Below is a small trained network, with its code and all its weights. Each question gives an input and a class and asks what happens when units are switched off, that is, made to give their printed mean instead of their output.

import numpy as np


def w(rows, s, z=0):
    codes = np.array(rows[::2]) - 128.0
    scale = np.full(codes.shape[1], s)
    scale[-1] = z or s
    return codes * scale


def norm(h):
    return h / np.sqrt((h * h).mean(-1, keepdims=True) + 1e-5)


def f(y):
    return y / 2 * (1 + np.tanh(0.7978845608 * (y + 0.044715 * y**3)))


def log_softmax(a):
    a = a - a.max(-1, keepdims=True)
    return a - np.log(np.exp(a).sum(-1, keepdims=True))


def net(x, mask):
    res = np.array(x, float).reshape(1, 2) / 4 @ E
    u = 0
    for l in range(2):
        y = f(norm(res) @ A[l][:, :-1].T + A[l][:, -1])
        res = res + np.where(mask[u : u + 9], y, B[l][:, -1]) @ B[l][:, :-1]
        u += 9
    return log_softmax(norm(res)[-1] @ U[:, :-1].T + U[:, -1])


A, B = {}, {}
E = w([
[81,185,66,2,69],'x0',
[54,40,62,99,230],'x1',
],0.0032)
A[0] = w([
[67,123,112,56,60,155],'L0N0',
[253,181,186,117,62,176],'L0N1',
[109,77,105,150,61,127],'L0N2',
[153,109,132,167,96,2],'L0N3',
[41,210,75,43,77,167],'L0N4',
[75,75,106,73,220,83],'L0N5',
[111,76,91,119,136,134],'L0N6',
[82,97,110,137,203,172],'L0N7',
[108,101,89,137,90,66],'L0N8',
],0.0035,0.0029)
B[0] = w([
[103,120,183,209,135,193],'L0N0',
[152,118,40,198,163,220],'L0N1',
[133,92,158,120,127,128],'L0N2',
[140,93,141,4,188,89],'L0N3',
[96,125,169,189,142,251],'L0N4',
[177,155,90,172,95,166],'L0N5',
[172,147,141,159,68,144],'L0N6',
[199,151,126,203,116,178],'L0N7',
[117,170,88,131,118,106],'L0N8',
],0.0031,0.003)
A[1] = w([
[187,178,225,116,62,71],'L1N0',
[132,148,68,174,91,188],'L1N1',
[136,122,168,216,163,253],'L1N2',
[147,179,118,56,125,53],'L1N3',
[77,49,67,83,239,44],'L1N4',
[82,172,131,1,89,119],'L1N5',
[167,65,65,63,155,222],'L1N6',
[80,159,105,22,94,116],'L1N7',
[181,139,242,107,54,133],'L1N8',
],0.0051,0.0012)
B[1] = w([
[175,108,51,100,155,179],'L1N0',
[110,97,134,96,119,198],'L1N1',
[61,135,158,66,122,255],'L1N2',
[154,29,119,210,185,115],'L1N3',
[254,201,48,108,76,209],'L1N4',
[123,107,202,171,196,193],'L1N5',
[148,176,152,135,77,143],'L1N6',
[153,42,245,208,192,186],'L1N7',
[127,90,39,97,194,167],'L1N8',
],0.0047,0.003)
U = w([
[230,159,2,135,109,160],'0',
[118,72,230,181,200,145],'1',
[18,174,135,33,50,129],'2',
[166,59,147,33,99,3],'3',
],0.015,0.013)

Each question gives the input, the list of numbers given to net, and the class t.
The units are the neurons (one row each of A and B). Each row of codes is followed by its name. A weight is (code - 128) times the scale printed after its matrix; where a second scale follows, it is the last column's (A, B and U).
mask holds one flag per neuron, layer by layer. A switched-off neuron (its flag False) gives its mean, the last column of its row in B, instead of its output. The means were averaged over made-up inputs and are rounded, as every weight is.
A unit's drop is (log p(t) with every unit on - log p(t) with that unit switched off) / (log p(t) with every unit on - log p(t) with every unit switched off).
The circuit of an input: a set's keep is (log p(t) with only the set's units on - log p(t) with every unit switched off) / (log p(t) with every unit on - log p(t) with every unit switched off). Starting from the 12 units with the biggest drops (on a tie, the unit counted first), units are removed one at a time, each time the one whose removal leaves the highest keep (on an exact tie, the one counted first), for as long as the keep stays at least 0.8.
circuit, biggest first: the units of the circuit, biggest drop first
unit that matters most: the unit with the biggest drop
top k neurons: the k neurons with the biggest drops, biggest first
k most important neurons of layer l: the k neurons of layer l with the biggest drops, biggest first
drop of u: that unit's drop, to one decimal
input [-3,3], class 2: top 4 neurons	L1N2, L1N7, L0N1, L1N0
input [0,-2], class 2: unit that matters most	L0N1
input [-7,8], class 0: circuit, biggest first	L1N4, L1N7
input [8,-7], class 1: 3 most important neurons of layer 0	L0N7, L0N5, L0N6
input [-3,0], class 2: 4 most important neurons of layer 1	L1N2, L1N7, L1N5, L1N3
input [0,-3], class 2: top 2 neurons	L0N1, L1N4
input [-3,-1], class 2: 3 most important neurons of layer 1	L1N2, L1N7, L1N5
input [1,3], class 2: top 2 neurons	L0N7, L0N5
input [-3,1], class 2: top 3 neurons	L1N2, L1N7, L1N5
input [-2,4], class 0: top 3 neurons	L0N4, L1N4, L0N0
input [-5,-6], class 0: 3 most important neurons of layer 1	L1N7, L1N5, L1N0
input [7,5], class 1: top 2 neurons	L1N7, L0N1
input [8,8], class 0: top 2 neurons	L1N4, L1N2
input [3,5], class 0: drop of L1N4	0.8
input [2,2], class 2: drop of L1N7	0.1
input [-2,2], class 2: drop of L1N7	0.3
